Rows, each followed by one of two labels for a hidden trait (new trait and labels in each part):
(in the rows, 100 means zero)
[107  92  80 110 102  98 105 144 124  68  93 104 143 101 126 119  69 102
 101  84  94 136] : L
[ 99  96  91 106  99  97  98  80 101  78  80 100  83  61 110  75 117 113
  97 110 104  87] : L
[ 93 100  90  97 104 101 124  87  99  95  62  80 115  49 108 103  89  98
 100 104 102 110] : X
[112  96 107  90 109  98  67 137 108  96 108  98 129  84 103 109  95  95
  99 114  88  85] : L
[112 118  65 116  87 108  87 103  93  85 136  98  84 119 111  99  83 112
 101  91  99 115] : L
[111 101 107 103  98 102  84  58 100  79  88 108  76 116 108  83 107 107
  99 101 113 111] : L
[104 104 113  90  99 101  99 104  95 100 112  92  95  96  95 105  85  97
 100  99 107  86] : X
[125  98  88 108 108  94 120  92 113  94  73  84  97  29  91 102  57  94
  98 111 110  79] : L
[114 104  75 123 104  92  86 137 110  92 108  82  97  47  84 100  30  90
 100 101 106  66] : X
[115  94 100 106 106  97  94 122 117  71  72  95 113  69 121 101  62 106
  99 109  91 117] : L
[113  92 121  99 111  96 108  69 117  83 111  80 103  83 117  76  62 114
 101  95 134 157] : X
[105 100 127  91 110  99  70 147 100  96 112  99 124 106 104 104  98  89
  99 104  97 128] : L
[110 106 115  96 107  98 102  82  97 102  84  90 102 104 101  90 102 103
 104 118 122 114] : X
[ 92 102 107  87 101 104  80  96  92 104 122  96 126 102 104 109 112  92
  99  99 100  98] : X
[ 78 110  76 114  90  98  43  78 108  74 114 115  91  92  83  84  42 102
 102  91 104  84] : X
[ 91 101  84 105 102 106 119  86  96  81 110  97 108  93 116  99  52 101
 100  99  99  99] : X
[ 91 101 120 102  98 100 104 105 103 113  90  93  91  75  95  95 108 100
  97 104 107 108] : L
[107 102  97 113 103  95  78 131 105 100  89  82  92  60  86  94  65  90
 101 104 115  96] : X
[ 79 100  92 107  99  99  90 104  93 104 115 104 101 148 107 100 140 108
  99  97 105 111] : L
[118 104 117  96  98  98  76  77 107  89 110  99  90  81 101  94  63 100
  98 113 112  84] : L
[111 107 114 105 107 103  96  75  98  97 102 102 101 107 105 105 100 107
 101  89 122 102] : X
[ 98 115 107 118  97 102  19  83  99  95 173 122  85 137  76  83 102  87
 106  96 106  64] : X
[ 93 112  83 134 107 101  53 129  98  98 179 116 111 108  88  89  71  89
 104  92  90  54] : X
[100 103 123  86  97 100  84 141  97 122 104  96 103  72  88 108 122  94
 101  96 104  95] : L
[ 96 108 112  97 112  96 124  78  99 125 153  86 112  97 103  90  98  97
 103 116 107  97] : X
[105 103 119  91 106  95  94 112 102 107 100  96 109 125 104 100 122 109
 103 113 116  87] : L
[ 96 106 119 112  98  98  44  94  98  79 157 119 102  64  74  65  42  96
 102  99 102  73] : X
[ 87  96  97 104 118  99  79 148 101  71  90 108 124 133  99 106 118  90
  96  97 121 179] : L
[123  93 123  83 115  91 101 117 129  75  57  79 123   0  98  96  70  97
 101 119  88  79] : L
[120 113 114  96  97 101  80  85 102  99 108  93  82  91  90  96 113  98
  98 101 112  97] : L
[ 76 100  62 130 107  99  82  83 117  71 129  99 109  95 103  86  57 108
  99 104 117 112] : X
[ 99 105 102 106 107  97 116  87  92 113  95  89 123 110 105  94 111  98
 105 118 110 112] : X
[111  97  71  99 107  99  92 108  98 103  92 106 109 100 100 107  81  94
 103  97 107  96] : L
[114 113  93 107 113 101 117  84  97 124 122  96 109 111  96 110  87  96
 101  99 112  74] : X
[ 84 110  56 130 103  98  41 108 110 108 164 105 112 119  74 108  59  82
 103  97 116 102] : X
[100 100  90  95 107 103  82 124 107  85 132  97 135 107 104  90 109 106
 101 112  73  81] : L
[ 86 109 109 103  99  97  24  79 106  89 144 108  98  91  78  87  75  91
 102 101 116  92] : X
[108 100 103  95 101  98  79 103  90 100 120 105  96 113 107  90 142 105
  98 110 108  79] : L
[111  97 109 105 105 100  82 136 104  82  91 102 115 124 117 106  91  97
  97 106  98 137] : L
[ 93 102 100  97  95 103 107  77 102  81  86  89  91  75 110  91  85 109
  99  98 109 113] : X
[ 88 109  63 124  99  95  54  86 120  73 131 103  92  59  90  91  45 101
 102 103 111  72] : X
[ 80 111  52 128  99  99  51  97 110  83 156 106 101  98  94  93  55  98
 102  93 105  87] : X
[ 96 101  83 108 102  96  74 108 101 104 101  82 121  67  94  98  83  87
 100 103 107 107] : X
[ 73  86  80 121  96 100 140  91 102  79  65 104  95  82 123  86  74 116
  99 101  99 132] : L
[102 112 109 109  99  95  35  98 109  83 151 110  93  47  74  78  53  88
 104 101  96  41] : X
[ 82  96 189  43 106  90  24  77 127  62  89  97 112   0 109  75  89 110
  98 124 137  87] : X
[110  94 118 101 107  99  95  98 107  69  81  97  97  82 117  82  95 110
  97 121  86 119] : L
[ 90 104  68 131 102  98  77  57 112  78 136 102  92  97  79  77  41  99
 100  99 120 126] : X
[105 103 101  99 100 100  87 111 101 110 102  97  98  98  94 102  97  95
  99  97 105  97] : L
[102  98  89 109 104 102 123  94 101  79  63  89  94  66 108  95  71 103
 101 105 102 103] : X
[ 82 108  68 111 100  93  40  96 118  86 135  89 108  64  81 100  39  94
 101 101 115  92] : X
[137 105 117  90 118  95 100 106 106 111  82  79  53  69  86  97  68  95
 102 123 131 103] : X
[ 90  99  65 123 108 102 100 103 100  85  68  93 122  68 105 101  79  91
 101 105  98 111] : X
[101 100  80  81 102  85  50  83 112 111  98  66 139   0  86  94  85  80
 100 113 111  97] : X
[ 78 108  82 111  96  98  35  98 105  80 160 113 110  93  83  87  63  98
 101  93 111  98] : X
[109 112 133  91 105 103  85  77  88 111 118 107  97 148 104  99 137 102
 103 102 124  99] : X
[ 96 106 129 101  92 105  98 122 103  90 112 103 101 163 128  85 113 103
 103  91  79 149] : L
[ 89 103  92  86 101 101  95  94  94 117 121  85 150  69 103 115 111  84
  99  98 101 107] : X
[125  96 144  86 108  97  62 143  91 115  94  95 133  97  85 114 123  86
 104 106 135 137] : X
[104 103  93 102 105  97  76 122  94 105  95  98 113 133 100  98 107 107
 103 108 112 100] : L
[113  99  81 105 104 101 112  81 102  90  71  99  85  94  99  91 110 102
 100  97 107 102] : L
[108 100  74 113 108  97  99 118  98  90  86  98 104  97 106  87  96 112
 101 116 112  81] : L
[106  95  86 123  97 101 114 106 112  55  88  97  98 105 133  91  63 114
  99 107  80 130] : L
[ 92  91  99  93 103  99 110 101 102  98  73 102  96  77 104  97  99 101
 103  95 104 109] : L
[117 116 118  95  94 104  60  98  94 106 134 100  99 122  93 102  99  95
  97 103 111  92] : L
[ 80  86  94 116 100  96 144  59 110  81  45  95  77  83 101  72 111 107
  96 107 111 114] : L
[113 116  95 109 106 104 126  63  98  99 102 105  84 129 106 100 101 111
 101  98 115  77] : X
[109 103  97 102 103  98  98  95 106  76 135  94  99  87 102  92  67  98
 100 103  97  63] : X
[ 66 108  92 109  93 103  38  98  98  77 169 120 113 144 100  84  80 102
 100  90 116 124] : X
[ 89 107  97 117 100 100  47  89 102  90 163 114 103 106  83  83  69  95
 102  94 112  91] : X
[107 102  96  96  97  96 112  92 105  97  76  72  95  19 101 100  57 105
 100 101 112 104] : X

New part:
[105 113  88 101 120 115 107 109  97 116  92 124  96 110  98  95  68  87
 162 110  98  74  82  95  96 108 111 113 125  86  82 105 114  86  91  87
  66 101  97 112 113  91 106  86  78  92  93 147  92  87 116  82 105  95
  93 106 108 177 100  91 137  96 103] : (95)
[112 126  81  92 152 126  93  76  94 125 200 100  78  78  60 147  93  81
  77  95  93  87  84  75 113 138 102 107  89  81 110  99 143   6  95 123
  65  69 112 109  77  82 107 111  99  78  29 133 131 102 139  98  73 101
  67  81 134 142  86 135  89  94 102] : (91)
[106 128  72  74 125 106 114  67 111 100 105 146  72  97  88 115  50 100
  98  54  82 109 133  94  70  95 110  65  71  85  85 125  99 112  73  90
 149 108 107  74 154 126 105 134  74 171 197  58  56 138  98 103  81  97
  84  98 145  84  58 114 120 120 156] : (95)
[147 125  76  50 115 130 102 107 102 113 123 113  87  81  31 116  55 100
 133 104 172  91 106  74  72 112 136 135 108  73  86 107 144  78  86 125
 106  85 102 137 109 127 120 118  92  97  72 119  85  95 123  98 136 107
  96 141  96 133 115  59  96  30 129] : (91)
[166  83 145 117 116  90  88 104  85  98  68 108 110  80 148  67  65 105
  90  90 123  90 159  81  61  89  99 144  86 133 125  99 112 111 102 130
  61  72  94 161  94  44  73 120 141 101 190 120 119 109  62 135  94 116
  96 140  65  42  58  62  70 125  88] : (95)
[ 79 105 124 137 129 111 119 103 105 134 122  93  95 111  95  82 101  85
 151  90  68  69  70  88  76 109 120 125 106 112  91 110 114  82 125 110
  58  93  82  58 117 110  85  75 107  92 154 148 129  89 117 100  91 103
 102  96 177 186  78  58 118 102 115] : (95)
[137 136  60  78 112 113 106 120  88  94  56 177  91 134  85 113  85  85
 163 118 131  85  90  58 154  98 102  94 146  91  88 122 159  80  60  69
  63 102 106 156 119  75 132  87  57 117  63 166  88  82 109  59  95  87
  92 114  42 164 117 111 166  67 107] : (95)
[ 76 108 116 120 126 102 101 102 111 138 103 103  97 113 113  93  76  84
 158  88  48  66  72  90  83 120 108 148 111  99  86  98  80  78 117  96
  74  92  89  76 106 110  85  81  97  84 125 130 122  98 112 104 106 106
 100  99 137 175  73  73 138  89  94] : (95)
[121  88  73  68 103 155 115  88 100 114 110 117  79  74  64  87  74 108
 107  90 118  89 128 115  54 116 119  89  91  45  77 104  73 101  88 100
 111  89 102  84 121 114 111 134  87 122 131  88  58 108 113  89 112 103
  74 112 137 124  88  81  97 124 133] : (91)
[117 120 101  89 115  91  86 102 108 118  92 100 106 101 120 104  42 102
 140  93  82  91  90  91  90 111  99 133 110  95  91  90 119  73  90  86
  91  97 104 140 107  86  93  90  92 105  97 128 100 105  99 113 117  99
  99 114 102 129  83 102 133  62  93] : (95)
[130 128  68  72 112 116 108  95  94  99  88 157  86 111  84 114  73  88
 128  89 117  95 119  67  98 105 109  96 112  86  89 130 127  95  81  86
  91 104 107 112 128  91 120 120  69 138 121  90  73  99 107  79  94  98
  94 114  71 116  87 102 141  26 130] : (95)
[112 139  74  76 154 111  85  77  96 126 179 103  80  91  75 160  82  70
  75  89  93  98  98  59 113 135 105 133  91  94 111 109 147  11  86 118
  70  70 120 110  84  91 106 111  94  83  59 114 120 110 125 106  88 110
  83  87  97 119  77 131 105  44 100] : (91)
[117 117  54  91 167 130  88  68  77 123 200 122  73  82  53 158 118  61
  36  94 104  88 113  50 121 151 102 133  90  92 119 125 146   0  84 125
  52  51 128 108  74  77 119 123 111  81  21 112 125 104 147  88  66 116
  66  73  86 124  78 142  93  80 106] : (91)
[113 141  73  90 162 125  96  79  86 121 192 119  76  87  51 160 111  65
  64  88 118 100 110  40 112 138 111 131  83  89 116 127 161   6  86 137
  53  58 119 105  91  92 110 117 106  81  61 107 129 105 132 109  73 113
  80  90  93 118  77 121  94  67 115] : (91)
[ 95 115  81  90 129 117 117  73  98 111 105 142  79 109  95 102  83  87
 100  57  86  93 142  84  69 114 106 103  84  99  90 141  90 106  83  91
 109  91 107  66 141 122  99 132  87 155 182  63  74 119 103  94  81 109
  89 100 119  93  58  98 124 116 137] : (95)
[129 119  80  75 128 125  93  93 100 122 150  97  83  79  53 133  43  88
  99  94 145  95 104  76  94 126 119 133  93  80  99 106 127  38  92 124
  81  77 107 116  96 109 108 118  99  88  61 109 105 101 126 106 119 109
  88 117 101 128  93  89  82  41 116] : (91)
[107 123  67  67 126 115 115  67 116 106 104 149  75  96 102 110  63 101
  90  54  83 107 143  91  80  99 104  58  72  84  85 133  95 101  68  87
 134 106 109  71 155 118 107 145  73 177 200  52  62 137  97  84  79  99
  82  95 143  67  57 106 120 132 146] : (95)
[ 99 127  81  82 132 112 108  70 108 103 128 140  79  90  81 119  52  92
  98  58  96 110 133  80  80 100 110  76  72  89  94 121 119  83  76 102
 114  99 109  63 141 105 102 120  81 159 179  73  70 134 100 107  79  97
  80  95 133  80  63 119 101 114 139] : (95)
[120  78 134 133 127 104 101 105  85 116  81 107 109  96 134  62  93  92
 123  83  97  76 163  87  63 107 109 142 103 122 109 107  99 100 116 111
  48  81  87 112 106  67  75 100 132  84 172 136 133  99  87 110  94 112
  99 121 106 110  67  52  92 142  95] : (95)
[ 58 108 130 147 134 116 125 113 100 137 133 104 104 121  89  75 122  75
 153  93  65  58  58  84  67 115 127 154 110 128  92 119 121  90 133 124
  44  87  67  40 114 113  83  71 117  68 139 162 154  80 124  98  90 108
 108 100 178 191  85  38 117 123 109] : (95)
[103 102 102 116 137 121 105  97  95 122 128  99  91  93  78  94 113  83
 112  86  96  74  97  85  83 124 116 134 101  97  95 102 110  68 110 117
  64  77  94  94  98  99  96 100 110  78 105 129 120  91 122 100  82 108
  89 104 127 166  87  71  99 108 108] : (95)
[119 124 115  98 120  95  86  99 101 117 106 100  97  84 114 106  48  98
 115  89  99  92 121  84  81 110 107 140  95 103 101  93 122  77  94 109
  77  81 104 136  99  81  84 108 110  92 123 112 109 114  99 123 110 105
  97 115 100 104  73  89 103  78  90] : (95)
[154  93 113  96 120 103 100 102  88 101  84 121  95  78 121  76  72 102
  95  78 110  93 156  81  66 105  99 120  92 112 111 116  95 108  91 107
  84  80 105 134 117  63  88 127 117 126 185  91  90 115  74 113  95 112
  99 130  80  63  67  83  89 119 112] : (95)
[ 64  94 125 149 132 119 122 109  96 133 106 104  97 118  98  62 127  74
 143  94  57  56  72  96  70 118 121 145 117 118  89 114 108  96 131 117
  48  83  74  39 111 112  84  74 116  72 139 154 142  79 122  90  89 110
 103  97 167 200  79  42 121 151 106] : (95)
[ 79  93 122 142 135 118 117 109  89 131 110  82  98 114  94  71 127  75
 144  94  75  58  87  83  72 112 118 156 113 123  96 123 103  97 127 117
  47  76  81  62 106 100  84  82 107  78 150 145 144  84 114  94  94 111
 105 108 137 175  76  39 125 127 106] : (95)
[ 93 111  90  83 119  90  84  87 118 131  91  83  98 100 125 110  25 103
 155  92  35  89  80 112  90 127  89 133 107  70  78  73  71  56  94  74
 110 100 104 117 107 113  87  90  75  93  93 109  93 119 108 111 127 100
  96  95 128 157  68 109 150  60  83] : (95)
[136 113  71  70 132 141  91  87  89 118 172 108  77  69  37 133 100  89
  66 101 143  88 112  73  97 133 121 134  92  68  96 106 130  32  90 137
  69  68 112 117  91  95 116 115 100  81  40 111 104  99 134  95 110 113
  73 102 101 125  99  96  80  68 111] : (91)
[109 129  83  82 132 120 114  75 112 103 113 142  81  94  96 115  55 103
  87  55  95 106 129  84  73  88 110  70  69  95  91 118 111  91  78  96
 129 106 103  82 152 121 100 128  83 156 200  68  68 132  96 111  78  97
  89  99 147  74  63 103 111 110 157] : (95)
[113 120  69  77 132 108 113  78  99 102  97 155  80 103  91 111  76  89
 110  62  94  99 136  81  85 107 108  80  89  86  83 130 100  95  72  83
 118 101 112  86 141 109 111 131  72 164 166  75  63 121 105  88  84 101
  83 103 110  91  64 106 125 113 139] : (95)
[154  95 123 104 132 103  89  97  89 105 116 101 102  75 112  99  73 101
  76  94 131  94 137  80  80 108  98 131  82 113 120  98 131  57  98 129
  58  71  97 147  96  44  85 118 125  88 133 126 120 111  89 123  85 106
  82 113  86  53  71  96  66 120  98] : (95)
[147 130  84  68 113 121 102 116 100  98  85 137  92 108  54 116  65  93
 149 110 153  92  93  58 110  99 124 107 125  82  91 103 164  78  69  98
  75 104  99 147 115  93 123  97  69 108  75 143  84  81 113  81 113  94
  96 126  67 133 116  90 129  50 127] : (95)
[115 116  75  66 111 126 114  78 104 109 114 138  79  85  60 102  62  99
  92  73 118  97 134  84  63 106 119  99  82  77  85 126 111  99  81 108
 117  92 105  89 139 128 111 135  76 132 154  67  68 118 112 101 102 106
  89 118 121  86  85  84 107  87 142] : (95)
[134 107  92  59 115 137 110  97 109 115 133 114  80  74  32 103  62 108
 107  91 158  93 114  88  61 106 139 107  91  69  84 109 124  90  95 125
 103  91  96 102 116 128 112 124  94 110 104  97  76 104 117 104 124 106
  88 131 127 120 107  63  82  67 136] : (91)
